Here is a tiny trained network, its code and every weight. The questions are about switching its units off for an input and a class, where a switched-off unit gives its printed mean instead of its output.

import numpy as np


def w(rows, s, z=0):
    codes = np.array(rows[::2]) - 128.0
    scale = np.full(codes.shape[1], s)
    scale[-1] = z or s
    return codes * scale


def norm(h):
    return h / np.sqrt((h * h).mean(-1, keepdims=True) + 1e-5)


def f(y):
    return np.maximum(y, 0)


def log_softmax(a):
    a = a - a.max(-1, keepdims=True)
    return a - np.log(np.exp(a).sum(-1, keepdims=True))


def net(x, mask):
    res = np.array(x, float).reshape(1, 4) / 4 @ E
    u = 0
    for l in range(2):
        y = f(norm(res) @ A[l][:, :-1].T + A[l][:, -1])
        res = res + np.where(mask[u : u + 7], y, B[l][:, -1]) @ B[l][:, :-1]
        u += 7
    return log_softmax(norm(res)[-1] @ U[:, :-1].T + U[:, -1])


A, B = {}, {}
E = w([
[126,174,135,130,165,180,121,153,128,105,81],'x0',
[120,96,125,71,113,22,100,117,157,57,144],'x1',
[127,51,89,142,252,113,141,148,184,134,166],'x2',
[141,83,122,201,135,179,161,116,116,208,151],'x3',
],0.0034)
A[0] = w([
[104,125,121,94,121,157,91,161,120,107,94,104],'L0N1',
[138,94,130,140,66,92,137,93,135,176,189,96],'L0N2',
[119,60,131,156,242,179,99,145,186,152,170,20],'L0N3',
[132,209,112,129,104,186,112,136,104,123,61,30],'L0N4',
[81,140,126,4,146,38,77,135,171,17,110,22],'L0N5',
[142,107,136,157,186,151,160,125,144,120,165,6],'L0N6',
[123,159,118,126,127,116,161,123,144,121,152,79],'L0N7',
],0.0032,0.0018)
B[0] = w([
[127,107,146,168,115,121,123,122,121,132,157,153],'L0N1',
[75,50,160,158,90,119,65,117,178,125,134,188],'L0N2',
[116,117,47,169,162,136,222,151,162,171,89,244],'L0N3',
[88,156,186,156,122,174,150,149,97,127,76,184],'L0N4',
[255,160,111,43,65,51,105,158,143,76,233,255],'L0N5',
[145,105,134,154,166,135,130,132,166,130,83,169],'L0N6',
[104,117,127,115,124,131,117,155,141,116,91,128],'L0N7',
],0.004,0.0035)
A[1] = w([
[122,235,171,133,106,214,109,115,86,149,59,5],'L1N1',
[121,118,83,144,198,100,163,95,137,159,126,65],'L1N2',
[188,163,102,2,135,30,81,120,145,6,138,66],'L1N3',
[128,93,72,140,243,151,172,107,148,163,139,32],'L1N4',
[119,120,87,170,205,123,151,154,122,154,139,64],'L1N5',
[158,117,145,125,160,142,100,107,120,126,133,27],'L1N6',
[86,116,116,141,136,130,73,128,113,115,138,98],'L1N7',
],0.0041,0.0015)
B[1] = w([
[43,139,161,60,223,210,143,147,68,29,121,189],'L1N1',
[167,170,112,144,105,148,153,152,142,152,75,179],'L1N2',
[253,226,139,66,139,44,51,199,116,71,239,254],'L1N3',
[143,151,58,155,177,93,167,164,215,174,33,214],'L1N4',
[134,139,88,131,129,79,147,105,140,144,58,188],'L1N5',
[134,137,123,124,113,131,127,124,140,133,155,128],'L1N6',
[144,108,163,155,141,148,130,142,128,152,129,130],'L1N7',
],0.0053,0.0059)
U = w([
[254,193,121,42,128,25,79,169,120,55,233,176],'0',
[97,39,156,178,45,97,93,44,110,179,184,5],'1',
[144,108,25,189,198,102,201,146,199,204,39,172],'2',
[33,164,182,104,153,231,152,132,25,69,97,133],'3',
],0.0072,0.0013)

Each question gives the input, the list of numbers given to net, and the class t.
The units are the neurons (one row each of A and B). Each row of codes is followed by its name. A weight is (code - 128) times the scale printed after its matrix; where a second scale follows, it is the last column's (A, B and U).
mask holds one flag per neuron, layer by layer. A switched-off neuron (its flag False) gives its mean, the last column of its row in B, instead of its output. The means were averaged over made-up inputs and are rounded, as every weight is.
A unit's drop is (log p(t) with every unit on - log p(t) with that unit switched off) / (log p(t) with every unit on - log p(t) with every unit switched off).
The circuit of an input: a set's keep is (log p(t) with only the set's units on - log p(t) with every unit switched off) / (log p(t) with every unit on - log p(t) with every unit switched off). Starting from the 12 units with the biggest drops (on a tie, the unit counted first), units are removed one at a time, each time the one whose removal leaves the highest keep (on an exact tie, the one counted first), for as long as the keep stays at least 0.8.
circuit, biggest first: the units of the circuit, biggest drop first
k most important neurons: the k neurons with the biggest drops, biggest first
top k neurons in layer l: the k neurons of layer l with the biggest drops, biggest first
drop of u: that unit's drop, to one decimal
input [-8,-5,-6,4], class 1: top neuron in layer 0 -> (L0N2)
input [-6,0,-1,8], class 1: circuit, biggest first -> (L0N2 L1N4 L1N3)
input [-4,8,-7,7], class 1: circuit, biggest first -> (L0N5 L1N3)
input [6,3,8,-1], class 2: circuit, biggest first -> (L0N3 L1N4)
input [-5,6,-5,5], class 1: 2 most important neurons -> (L0N5 L1N3)
input [-2,1,-6,6], class 1: 2 most important neurons -> (L0N2 L1N3)
input [8,8,2,6], class 2: 2 most important neurons -> (L0N3 L1N4)
input [-6,-6,-8,5], class 3: drop of L1N1 -> 0.2
input [1,-8,-3,6], class 3: drop of L1N1 -> 0.1
input [1,-8,-2,4], class 3: drop of L1N1 -> 0.1
input [-7,-7,-3,3], class 1: top 2 neurons in layer 0 -> (L0N2 L0N4)
